Each row comes from the steps of one walk. Every step used is in the known rows, and no mark comes twice. Write the walk behind each row, first mark first.
Each row is shifted at random along 4 fixed directions that mean nothing.
Known rows
s c n k: [ 3.57  1.91  2.34 -5.61 -2.85  0.02  0.26  1.00 -2.95  1.31 -1.28 -0.23
  1.32  0.35  2.38  1.12 -2.18 -3.39  4.07  1.52  2.59 -2.57 -1.29 -0.84
  0.60 -1.44 -1.26  2.14 -2.69 -3.71 -2.18  1.23  0.35  0.46 -0.55  2.53
 -1.83  0.64  2.13 -3.27  2.94]
u k l j s c: [ 0.74 -5.27 -2.19  5.31 -0.46 -4.10 -2.33 -3.40 -1.82  1.26  4.91  3.51
  2.21 -1.36 -5.69 -1.82 -1.48  0.84 -6.68 -1.38 -1.59  0.76  2.15  1.54
  2.89 -2.56  1.82 -2.13  5.91  2.74 -3.44  3.46 -0.28 -4.51 -1.08  1.12
  3.89 -2.55 -1.18  1.12 -3.98]
d k l j c n: [-5.37 -0.77  1.56  2.37 -3.82 -0.40  1.58  0.07  0.75  1.83 -1.68  1.15
  1.11  1.45 -1.20  4.42 -1.05  1.10  0.74  2.95  0.32  0.32 -3.76 -0.64
  0.44  2.02  3.19  2.49 -3.42 -0.11 -1.25 -3.63  0.32  8.84  1.73 -3.01
  2.52 -0.03 -0.18  1.98  5.63]
j w c s n k: [-1.30 -1.98 -3.87  3.17  0.84 -2.69 -0.63 -2.07 -0.43 -1.82 -0.57 -2.25
  1.21  2.15  0.50 -0.31  0.30  2.69 -4.22 -1.13  0.78  0.49  2.30  2.23
  1.39  0.28 -0.97 -0.01  2.19  3.97  0.71  2.59 -0.29 -3.32 -3.98 -2.07
  3.99 -1.32  1.28  2.17 -1.28]
n c k l j w d: [-0.15  4.73  3.19 -3.12  0.18  1.89  0.23  1.75  1.17 -1.02 -1.40 -2.76
 -1.62  1.25 -1.13 -1.23  2.78 -2.64  1.75  0.40  1.19  3.91 -0.16  0.83
  0.40  0.38  0.88 -1.17 -1.04 -3.03  1.99 -6.76  1.46 -3.42  0.43  3.19
 -5.61  3.13 -0.30 -3.57  1.94]
u n c k l j s w d: [-1.10 -3.01 -2.68  1.58  0.30  0.45  0.38 -1.46  2.43 -1.49  0.84 -1.13
  0.99 -0.80 -4.43  1.11  1.47  0.97 -3.67 -0.45  1.29  1.74 -0.79 -0.14
 -0.18  2.42 -1.57  0.82  0.81  3.26 -1.75  1.65 -0.69 -0.99  0.51 -3.85
  2.40  3.18 -2.06  0.33  0.07]
l j s c k u n: [ 0.30 -4.24  1.27  2.02 -4.22 -0.99  0.79 -1.78 -0.39  1.61 -0.40  3.36
  3.08 -0.77 -0.68  1.03 -0.70 -0.95  0.36  1.45  0.69 -0.59 -4.25 -0.11
 -1.86 -1.74 -0.23  0.68 -2.03  1.86 -2.25  4.12  1.76  4.01  1.54 -2.94
  3.54  3.72 -2.44 -0.99  3.64]
k l j w c s: [-0.51  2.98  4.02  1.14  1.89 -2.38 -1.82 -2.29 -0.93 -2.48  3.61  1.50
 -0.83  1.41 -5.37 -6.93  0.87 -1.58 -0.67 -2.36 -2.87  3.42  1.07  2.40
 -1.95 -5.38  4.33 -2.01  4.70 -0.48 -3.06 -3.29  3.21 -6.54 -4.99  6.66
 -3.88 -1.49 -0.85 -1.18 -7.24]
s w d u k n c: [ 1.13  0.16 -1.53  0.86  2.25 -0.39 -0.36 -2.62  0.08  0.05  2.70  0.39
 -0.55 -1.99 -1.95 -0.32  0.11  0.98 -0.91 -2.23 -0.52 -0.83  2.72 -1.09
 -1.50 -1.34 -2.41 -0.44  3.73 -0.55 -1.28 -1.27  0.36 -4.45  0.80 -0.25
 -0.17 -1.71 -0.34  3.25 -3.45]
j w d u n k: [-1.01  1.56 -1.41  2.30  4.13  1.16 -1.12 -5.00  1.46 -0.63  1.09  0.77
 -1.40  1.52  0.24 -1.46  0.19  1.70 -1.59 -1.81 -1.54  0.19  2.26  0.65
 -0.34 -2.54 -0.44 -0.39  2.82  1.06 -1.30  0.40  0.92 -3.58 -2.81 -0.07
 -0.04 -0.50 -1.25  2.16 -4.44]
d n c j s: [ 0.86  0.84 -1.00 -1.44 -0.02 -0.84  2.33  2.24 -1.37  1.34  0.61  0.81
 -0.04  0.55  3.25  0.73 -3.65  2.19  0.23  1.02 -1.65 -0.27 -0.01  1.25
  0.40  2.24  1.59  0.93 -1.82  1.71 -1.56  2.77 -2.08  1.79 -2.53  1.46
 -0.06 -0.37  2.89 -0.28 -1.96]
d k u n c j: [ 0.44  1.03  4.90 -1.25  2.71  2.60  1.31  0.37  2.59  0.55 -0.35  2.67
 -0.93  0.77 -1.54 -0.08 -2.76 -1.58  2.75  0.93 -2.77 -0.05 -3.07 -2.87
 -1.33 -1.43  0.60 -0.10 -1.26 -2.76 -1.85 -0.34  1.27 -0.95  0.40  1.08
 -3.52  1.81 -4.86 -1.59 -0.31]
l n c j: [ 1.07 -4.76 -5.44  3.13 -4.54 -4.92  1.60  1.77 -0.70  0.41  3.76 -3.22
  2.68 -1.80  0.24 -2.28 -1.50  2.12 -5.02 -0.22  2.94  1.28  2.11  3.83
  2.42  4.32  4.13 -1.03 -1.66  8.84  0.06  4.45 -5.55  4.87 -2.92 -2.11
  4.46 -3.03  5.12  2.09 -3.41]
j k u n: [-0.23  0.87  1.27  1.69 -1.36  0.80  1.34 -5.07  0.05  3.29  0.13  5.44
  2.94  1.14 -1.20  1.56 -3.83  0.45  2.03  1.34 -2.26  0.28 -3.89  1.64
 -1.65 -4.94 -0.01  3.12 -1.11 -0.65 -6.87  3.24  4.93  4.23 -2.52 -1.48
  3.02  2.65 -3.55  0.20 -1.53]
u n c s w d: [ 2.80  1.10 -3.20 -3.29  0.34  0.10 -1.07  3.00 -0.72  0.53  0.94 -2.08
  1.54 -1.02  2.10  1.36 -0.61  0.10  1.53 -0.16  1.60 -2.13 -0.54  0.67
  0.20  0.51 -2.28  1.61 -0.62 -2.88 -1.63  4.46 -1.49  0.11 -1.33 -0.35
 -1.37  0.35  2.00  0.81 -1.04]
k n c s w d u: [-0.39  2.10  2.82 -0.22  0.63  1.08  2.58 -0.39  0.56 -1.46  0.54  1.62
  1.55 -1.42 -1.85 -0.56 -1.88 -0.42  4.62 -0.16 -2.10  0.10 -3.04 -0.53
 -6.47 -0.59 -0.62  4.55 -1.74 -1.87 -6.20 -1.31  3.02  1.30 -2.72 -0.34
 -1.47  3.88 -1.86  0.04 -1.87]
n c k l j w: [ 0.72  1.61  2.00 -1.40 -0.12  0.26  1.16  0.85  0.54 -0.89  0.14 -1.62
 -0.98  0.64 -2.72 -3.28  1.31 -2.20 -1.25 -0.81  1.04  4.52  1.54  1.54
  1.28  0.28  1.73 -2.08  0.67  0.16  0.55 -4.69  1.07 -5.30 -0.88  3.28
 -3.79  1.19 -0.54 -3.00 -0.54]
l c s n: [ 2.05 -1.48 -0.64 -2.04 -3.59 -3.48  0.30  0.85 -1.82 -0.46  0.40 -2.38
  2.96 -0.79  1.76 -1.58  0.55 -1.97  0.97  0.96  2.08 -1.94 -0.29  0.39
 -0.50 -0.27  0.38 -1.30 -1.91  1.12  0.88  0.84 -0.50  2.52 -1.13  1.42
  0.33 -2.89  3.51 -0.98 -0.53]
n k l c s: [ 0.02 -2.00  4.36  1.49  2.52  1.90  3.31 -1.48  3.14 -5.68  1.72 -2.21
 -0.74 -1.04 -7.62 -4.56  2.76 -3.68 -4.24 -1.90  0.19  4.94  2.63 -0.63
 -0.51  0.55  2.41 -2.66  2.24  4.21 -0.92 -6.40  0.82 -5.70 -1.44  1.47
 -0.84 -0.03 -4.86 -4.35 -3.97]
d u n k l j s c: [-1.00 -4.64 -2.60  3.61  0.30  0.70 -0.15  0.34 -0.48  0.60  0.94  3.13
 -0.53 -1.80 -0.14  1.26 -1.19  2.99 -2.16 -1.06  1.35 -0.97  0.93 -0.74
  1.45  2.14  1.45 -0.34  0.51  2.30 -0.35  3.32 -1.05  0.94  2.28 -2.14
  3.11 -2.09 -1.42  0.95  0.54]
k l j s: [-1.17 -2.24 -1.65  4.05 -5.09 -1.89  1.84  1.91 -2.68  0.81  0.67 -0.16
  1.33 -1.61 -0.37  0.48  0.76  2.13 -2.34 -0.83  2.02  0.61  3.67  4.00
  2.01 -0.07  2.36 -0.39  1.23  2.15  1.59 -2.63 -1.40  5.20  2.33 -0.78
  3.64 -2.17  2.62  1.65  1.07]
u n k l c j: [ 1.29 -0.58 -1.04 -1.67  0.30 -1.28 -1.75  1.47  0.90  0.52  3.10 -0.95
 -0.12  0.71 -2.10 -2.15 -0.33 -1.04 -2.47 -0.38  0.59  0.70  1.79  0.99
  3.55 -1.83  2.69 -1.76  1.79 -0.32 -0.39  2.43 -2.38 -2.70 -1.75  4.18
 -1.62 -2.66 -0.29 -1.35 -4.59]
d c n k u: [-0.46 -0.51  3.09 -1.49  1.18  2.01  4.15 -0.83  0.41 -1.73 -0.28  1.78
  0.20  1.19 -1.01 -0.97 -2.52 -1.05  1.26  1.10 -2.64  2.12 -2.49 -1.26
 -2.59  0.35 -0.18  1.12 -2.56  1.61 -2.97 -1.05  1.70  0.00 -3.16  0.44
 -0.25  0.81 -0.89 -1.41 -1.40]
w d k l c s: [-3.59  2.41  4.14  1.89  1.00  2.63  1.47 -1.45  3.01 -2.77 -2.28 -2.58
  0.08 -0.19 -2.45  2.81  3.16 -1.74  2.02  1.98 -1.62  0.71 -2.83 -2.79
 -2.71  2.73  1.00  0.46 -2.85 -0.77  0.37 -8.28  0.46  5.45  1.52 -3.31
 -1.00  2.05 -0.99 -0.79  4.02]
w c s n: [ 0.53  0.41  1.65 -1.55  1.08  0.10  0.45 -0.57  0.34 -3.86 -1.59 -3.69
  1.70  0.18  0.21 -0.04  1.07 -1.53  1.83  0.60  2.10 -2.66 -1.80 -1.31
 -2.75  1.56 -1.76  0.01 -2.57  1.35  0.67 -1.29  0.00  0.40 -1.12 -1.90
  0.17 -0.26  0.95 -1.28  0.79]
k u n c j w d: [-1.06  0.03  1.87  0.01  1.96  3.85  2.84 -0.95  4.04 -2.74 -1.85  0.78
  0.02  0.26 -2.37 -0.73  0.56 -0.58  1.40 -1.64  0.40  0.98 -2.72 -0.41
 -4.11 -0.47 -2.99  2.68 -1.63 -0.02 -0.73 -0.93  2.69 -0.19  2.01 -3.25
  0.11  7.15 -5.94  0.02  0.55]
c s w d u: [ 0.71 -1.09 -0.48  3.94 -2.77 -0.40  0.71 -1.32 -2.42  2.42 -2.08  0.67
  2.58 -2.76  3.96  2.66 -1.99 -0.62  1.94 -0.17 -0.74 -3.41  0.27 -1.02
 -2.50  1.21 -0.82  3.99 -1.51  0.29 -3.43  4.00  0.32  6.85 -0.03 -6.82
  4.65 -0.94  3.66  4.04  4.63]
c j w d u n: [ 1.64  5.32  2.72 -1.77  2.86 -1.20 -3.95 -3.77 -0.72  2.99  0.80  3.74
 -2.11  2.48  2.72 -4.88 -2.10 -2.15  3.16 -0.99 -4.53 -1.65 -0.47  0.35
 -1.02 -5.96  1.85 -0.17  1.60 -3.19 -3.03  4.61  1.10 -2.81 -4.23  5.25
 -4.52 -0.67  1.71 -0.13 -4.29]
c n k u: [ 2.62  0.57  3.92 -3.22 -0.98  2.47  2.53  1.25 -0.94 -2.10 -1.26 -1.05
 -0.87  0.79  0.53 -3.15 -2.96 -3.26  0.81  0.46  0.52 -0.46  2.22 -0.14
 -0.58 -2.14 -1.34  1.15 -0.97  1.02  1.24 -2.47  0.75 -1.15 -0.19  1.71
 -1.09  0.61 -1.45 -2.76 -1.10]
l j w d k: [-0.41  3.06 -0.30 -0.26 -2.16 -2.06 -2.41  0.45 -0.31  2.21  1.03 -2.16
 -1.06  1.92  3.92 -0.32  2.11  0.44  0.27  0.62  1.33 -0.30  1.86  1.97
  2.46 -2.83  2.46 -3.49  0.60 -1.74  5.10 -3.48 -1.51  1.45  1.37  3.06
 -3.19 -3.05  2.75  1.55  0.15]
u n c s w: [ 2.15 -2.45 -1.41 -3.71  0.70  3.29  3.08  2.48  2.80 -2.16 -1.12 -3.30
  1.32 -2.25 -0.75  1.17  1.54 -1.45 -0.09 -1.46  4.66 -1.70 -0.90 -1.43
 -1.17  3.68 -4.07  0.99 -2.20  0.38  0.03  0.06 -1.42  0.28  3.01 -4.08
 -0.11  2.29 -3.05 -0.10  1.84]
d k u n: [ 0.08 -5.02  2.47  4.87  4.30  2.21  3.52 -6.21  3.97 -3.80  1.88  1.46
 -0.22 -1.12 -7.07 -3.39 -1.40 -0.56 -4.72 -1.95 -2.71  0.59  1.95 -3.23
 -2.10 -0.32 -0.87 -2.54  3.03  6.78 -2.03 -3.14  0.68 -3.66  0.22 -3.04
  1.44 -0.72 -6.86  0.63 -5.57]
s n c j k: [ 0.48 -3.91 -3.32  2.22 -1.18 -2.09  1.63 -3.70  1.03 -1.27 -0.29 -1.56
  0.72 -0.48 -1.33 -1.03 -0.88  1.49 -4.57 -1.82  4.32  0.17  3.67  0.55
  2.42  4.33 -0.73  0.67  0.49  7.34 -0.12  2.86 -1.75 -1.54  0.85 -2.67
  4.02 -0.80  1.25 -1.36 -0.79]
s w d u n k: [ 1.50  1.32 -1.88  0.88  0.82 -0.33 -1.81 -2.55 -0.99  2.77  2.14  0.57
 -0.08 -1.14  1.89  2.14 -1.23  1.04  0.73 -1.11  0.19 -2.50  2.92 -0.91
  0.36 -2.70 -0.88  0.89  2.72 -2.23 -2.61  3.59 -0.39 -1.00 -0.51 -0.91
  0.87 -3.50  2.05  3.83 -2.08]
u n c k l j s w: [ 1.03 -1.77 -0.15  0.18  1.59 -1.21 -0.52 -3.00  0.96 -0.08  3.86  2.53
  1.35 -0.10 -6.09 -2.23 -1.64 -0.38 -2.53 -0.79 -1.52  2.31 -1.40  0.36
 -0.84 -2.37  0.49  0.42  3.10  1.42 -7.11  5.11  1.47 -5.59 -4.33  1.44
  0.00  1.69 -2.91 -1.02 -5.48]

Write each row's walk
[-1.14 -1.60 -2.02  2.73 -2.34 -2.98 -1.46 -2.21 -0.86  1.14 -1.43 -0.18
 -0.36 -0.06 -0.84 -0.19  1.92  0.72 -2.17 -1.22  0.16  0.32  1.53 -0.23
  2.19  2.34  0.74 -0.50  1.38  2.14  1.37 -0.49 -1.79  0.94  1.44 -1.07
  1.56 -0.30  2.66  1.23  3.14] | s c j w d k l n
[-1.34 -6.68 -3.79  4.82  0.40  0.59  1.23 -3.96  3.07 -1.89 -3.07 -1.01
 -0.82 -1.51 -1.12  0.31  2.99  0.54 -5.87 -3.25  3.59 -0.41  1.80 -2.39
  1.32  6.68 -2.23 -0.27 -0.38  7.62  2.88  1.41 -2.79  0.04  5.15 -8.04
  5.43  1.94 -1.30  1.13  5.60] | s c j w d u n k
[ 1.21 -2.38 -0.31  2.68  1.84  1.17  3.20  1.41  0.38 -3.70 -0.85 -1.94
 -0.68 -2.60 -2.02 -1.05  0.88  0.01 -2.65 -2.19 -0.26  2.41  2.51 -0.83
 -1.20  4.09 -2.24 -0.52  1.38  3.36  1.26 -2.28 -0.04 -3.30  0.92 -3.73
  0.79  1.22 -0.83 -0.04  0.63] | n c s w d k u
[-1.61  0.28 -1.32  3.63  1.61 -0.44 -2.57 -0.55  0.43  0.27  1.88  0.34
 -0.85 -0.99 -0.33 -0.33 -0.88  1.38 -1.18  0.24 -1.68  0.00  0.03 -0.41
  0.28  2.68  3.01 -0.09 -0.31  1.63  0.07  0.79 -1.92  1.71 -0.21 -1.32
  0.73 -1.28  1.90  1.71 -1.09] | w d u k l n c j
[-4.39 -2.49  1.97  5.81  2.55  0.56 -1.07 -3.21  2.18  0.42  0.60  4.70
  1.04  0.07 -3.08  0.85 -2.01  0.72 -0.96 -0.03 -2.57 -0.05 -4.85 -2.11
 -2.98  0.65  3.36  1.57 -0.83  0.77 -4.37  1.60  2.73  1.27 -0.39 -4.36
  3.38  0.43 -4.51  3.09  1.87] | d u k l j w c s
[-1.97 -2.94 -3.13  4.81  0.94 -1.77  0.61 -5.37  1.67 -1.77 -0.19  0.08
  0.40 -0.12 -0.75 -0.58 -1.57  2.97 -3.00 -2.43  2.30 -0.50  2.38 -0.45
 -0.64  3.91 -0.31  3.02  0.59  6.26 -2.37  4.60 -0.58 -1.42 -0.64 -4.31
  4.51  0.58  1.24  1.48 -1.00] | s n c j w d u
[-2.63  0.61  0.62  0.32 -1.65  0.39  1.43  1.74  2.81 -0.06 -0.71 -1.40
  0.30  0.90  0.21  1.21  0.46  1.24  1.46  1.62  0.46  2.13 -3.57  0.49
 -1.40  2.39  1.96  1.30 -3.77  1.20  0.98 -1.23 -0.69  5.02 -0.10 -2.03
  0.18  3.62 -1.39  0.82  1.90] | l n c j w d k u
[-3.37  0.67  2.05  1.20  2.57  2.90  2.34 -1.81  3.90 -4.64 -1.16 -2.86
 -2.23  0.65 -2.64  0.69  3.40  0.18 -2.19  0.65 -1.34  2.32  0.39 -1.77
 -1.61  3.70  0.42 -0.54 -0.83  4.29  2.69 -6.76 -1.19  1.09  1.42 -1.73
  0.40  2.69 -2.09 -2.02 -0.11] | w d n k l c j s
[ 0.14 -3.09 -2.47  0.82  1.12  0.08 -1.89  1.77 -1.28  0.77  1.15  2.24
 -2.58 -1.15  0.57 -2.25 -0.12  1.26 -2.17 -2.04  0.66 -0.29  2.86 -0.64
  2.09  0.51  0.99 -2.19  2.74  0.78  2.02  1.94 -0.23 -2.96  1.64  1.24
 -0.04 -4.84 -0.72  1.58 -1.81] | d u n k l j c s w
[-0.47  1.74  2.55  1.48  4.42  0.18 -3.66 -4.57  0.25 -2.10  1.89  1.77
 -0.89 -0.44 -2.59 -2.80 -0.27 -1.43  1.04 -0.15 -3.65 -1.26 -0.34 -3.02
 -2.80 -1.58  0.82 -0.71  2.15 -0.93 -2.13 -1.01  2.26 -3.89 -1.64  2.16
 -2.14 -1.60 -0.75 -0.83 -4.18] | w d u k l c s n
[ 0.77  2.05  2.28 -4.04  0.52 -1.54  0.03  0.70  0.49 -0.09  0.70 -0.39
 -1.80  1.22  0.45 -1.31  2.60 -1.79  0.63  1.17 -1.95  1.55 -1.59 -0.45
 -0.48 -2.05  0.89 -3.34 -0.01 -0.52  2.27 -0.96 -0.59 -1.67 -0.84  4.49
 -2.62 -0.12  0.68 -2.68 -1.32] | l c j s w d n k
[-0.01  2.58 -0.55 -1.51 -0.93  1.96 -0.43  3.76 -1.96  0.16 -3.70 -2.49
 -0.43  0.33  6.59  3.48  0.98  0.74  4.31  1.98 -0.28 -1.23  0.95 -0.71
  0.61  2.11 -2.48  0.80 -2.57 -3.87  4.92 -1.83 -0.38  3.16  1.65 -0.22
 -1.56 -0.40  4.18 -0.44  4.28] | w d c s n k u
[-0.42 -3.16 -6.13  3.43 -1.79 -4.78 -3.59  0.74 -2.68  2.65  3.03 -0.56
  1.89 -0.80 -0.91  1.52 -1.03  2.43 -5.71  0.26 -2.32 -0.71  3.33  0.85
  3.99  0.47  0.93 -1.08  4.36  0.57  0.94  1.95 -2.32 -0.51 -0.27 -0.12
  3.75 -5.26  3.58  5.11 -1.75] | u k l c s w d n
[ 1.05  1.35 -2.73 -2.53 -1.60 -0.15  0.84  2.64 -4.49  2.16 -2.14  0.09
 -0.66  0.40  5.09  4.07  0.52  2.62  1.34  1.33 -1.26 -0.81  1.58  1.84
  1.63 -1.29 -4.39  0.33  1.04 -2.61  2.31  1.17 -0.90  1.56 -0.27  0.31
  1.72 -0.82  4.61  1.09  2.72] | j s w d c n k
[ 0.27 -1.68  0.11 -1.19 -3.52  1.11  1.04  2.72  1.21  0.91 -1.41  0.12
 -0.10 -0.64  0.64  0.50  1.75 -0.54  0.04 -0.09  3.71  1.44 -1.81  0.58
  0.29  0.73 -0.41 -0.77 -1.93  0.26  3.86 -1.41  1.57  2.53  5.55 -1.74
  0.12  1.93 -3.50 -0.99  4.13] | l j k u n c s w
[-2.46 -1.93  0.25  5.97  5.51  0.07 -0.73 -5.82  2.40 -4.20  2.88  2.44
 -1.89 -0.51 -5.57 -3.90  0.64  1.02 -4.28 -1.56 -4.48  2.41  0.04 -1.06
 -2.48  0.72  2.35 -1.27  2.58  6.61 -3.00  1.55  0.01 -2.71 -3.39 -1.27
  2.05  0.31 -1.69 -0.80 -6.12] | w d u n k l c j s
[-0.43 -1.17 -4.40  1.67 -3.03 -3.86 -2.09  1.60 -1.75  5.65  1.60  2.56
  3.71  0.27  1.45  4.95 -3.76  3.00 -0.54  2.31 -2.26 -1.68 -2.54  2.45
  1.66 -2.01 -0.99  3.80  0.41 -3.30 -3.64  7.52 -1.26  3.29 -1.56 -1.38
  4.27  1.85  1.45  3.73  1.59] | u k n c j s w d
[-0.69 -0.36  3.65 -0.11  2.83  0.89  1.25 -0.87  1.77 -3.93 -1.91 -0.26
 -1.12  1.53 -1.93 -1.02  1.19 -0.63  0.01  0.08 -0.26  0.71 -2.07 -0.77
 -2.10 -0.37 -1.40 -0.97 -0.73  2.48  1.86 -0.08  0.75 -3.05 -0.33 -0.64
  1.04  2.94 -2.86 -3.35  0.55] | w c j s n k u
[-1.78  2.50  0.08  0.37  1.92  1.46 -3.07  0.69 -0.39  0.17  0.05  1.19
 -1.54 -0.16  1.62  2.66  0.27  2.22  2.50  1.00  0.10 -1.58 -0.65 -0.96
 -0.11  0.41 -0.09  0.41  0.03 -3.86  1.85 -1.02  0.59 -0.09  2.75  0.87
 -1.39  0.20  0.09 -0.23  1.37] | w d u k l j s n c
[-0.06 -2.78 -2.48  1.36  2.58 -0.25 -0.40 -2.78 -0.75 -1.40 -0.05  1.68
 -0.89 -0.48 -0.95 -2.15  1.49  0.13 -2.61 -1.54 -1.27  0.76  0.23 -0.23
 -0.70  0.14 -2.68 -0.86  2.48  3.15 -1.21  2.62  1.75 -3.09 -2.30 -1.66
  2.43 -0.84 -0.60  1.19 -2.19] | j c s w d u n k
[ 0.26 -2.82 -3.62  1.91 -0.38 -3.25 -1.70  0.63 -0.91  1.42  3.57  1.45
  1.12  0.73 -2.05 -1.00 -1.93  1.79 -4.48  0.04 -1.59  1.24  1.39  2.82
  3.84 -2.02  2.78 -0.54  2.89  1.94 -2.73  7.06 -2.34 -1.19 -4.29  2.37
  2.61 -2.20  0.88 -0.05 -5.03] | u n k l c j s
[ 1.07  2.09 -0.41 -3.28  0.82 -0.42 -0.71  0.13 -2.61  0.43 -0.82  0.26
 -1.20  1.13  2.37 -0.73  1.25 -0.75  1.09  0.41 -1.74  0.48  0.50  0.59
  0.18 -1.92 -2.42 -0.72  1.77 -1.85  0.23 -0.35  2.05 -2.69 -2.78  3.04
 -1.38 -1.10  1.61 -0.11 -1.58] | j c s w d n k
